Below is a small trained network, with its code and all its weights. Each question gives an input and a class and asks what happens when units are switched off, that is, made to give their printed mean instead of their output.

import numpy as np


def w(rows, s, z=0):
    codes = np.array(rows[::2]) - 128.0
    scale = np.full(codes.shape[1], s)
    scale[-1] = z or s
    return codes * scale


def f(y):
    return np.maximum(y, 0)


def log_softmax(a):
    a = a - a.max(-1, keepdims=True)
    return a - np.log(np.exp(a).sum(-1, keepdims=True))


def net(x, mask):
    res = np.array(x, float).reshape(1, 6) / 4 @ E
    y = f(res @ A[0][:, :-1].T + A[0][:, -1])
    res = res + np.where(mask, y, B[0][:, -1]) @ B[0][:, :-1]
    return log_softmax(res[-1] @ U[:, :-1].T + U[:, -1])


A, B = {}, {}
E = w([
[235,172,95],'x0',
[127,126,123],'x1',
[129,130,124],'x2',
[162,2,80],'x3',
[129,129,122],'x4',
[128,128,128],'x5',
],0.0066)
A[0] = w([
[117,108,144,234],'N1',
[9,89,149,15],'N2',
[102,222,156,2],'N3',
[166,17,105,23],'N4',
[177,160,121,74],'N5',
[229,159,110,15],'N6',
],0.014,0.0077)
B[0] = w([
[216,197,183,255],'N1',
[133,125,1,186],'N2',
[29,168,147,176],'N3',
[30,203,137,185],'N4',
[151,134,95,157],'N5',
[125,122,36,171],'N6',
],0.035,0.0063)
U = w([
[80,143,142,24],'0',
[155,129,136,229],'1',
[155,122,69,1],'2',
[154,127,144,217],'3',
[153,127,144,201],'4',
[150,125,146,201],'5',
[165,52,199,86],'6',
[90,8,163,60],'7',
],0.015,0.0098)

Each question gives the input, the list of numbers given to net, and the class t.
The units are the neurons (one row each of A and B). Each row of codes is followed by its name. A weight is (code - 128) times the scale printed after its matrix; where a second scale follows, it is the last column's (A, B and U).
mask holds one flag per neuron, in row order. A switched-off neuron (its flag False) gives its mean, the last column of its row in B, instead of its output. The means were averaged over made-up inputs and are rounded, as every weight is.
A unit's drop is (log p(t) with every unit on - log p(t) with that unit switched off) / (log p(t) with every unit on - log p(t) with every unit switched off).
most important unit: the unit with the biggest drop
k most important neurons: the k neurons with the biggest drops, biggest first
drop of u: that unit's drop, to one decimal
input [1,-5,-1,8,3,-8], class 0: most important unit => N4
input [-6,5,5,3,-4,-2], class 2: 2 most important neurons => N2; N3
input [8,5,-2,6,-1,-7], class 2: 4 most important neurons => N6; N3; N5; N1
input [-8,2,7,8,-8,8], class 0: 2 most important neurons => N4; N6
input [6,-8,-1,-8,-2,-1], class 0: 2 most important neurons => N3; N1
input [-7,-4,-5,4,5,-1], class 2: 2 most important neurons => N2; N3
input [6,5,-3,-3,6,4], class 2: 3 most important neurons => N6; N1; N5
input [8,-3,-4,-6,-5,-4], class 2: 2 most important neurons => N6; N5
input [-7,-5,5,-6,5,-2], class 2: 2 most important neurons => N2; N4
input [-1,5,-6,-7,-1,-2], class 0: drop of N3 => 1.5
input [-6,2,0,0,6,0], class 2: drop of N3 => 0.1
input [1,-5,0,8,8,-8], class 0: drop of N5 => 0.0
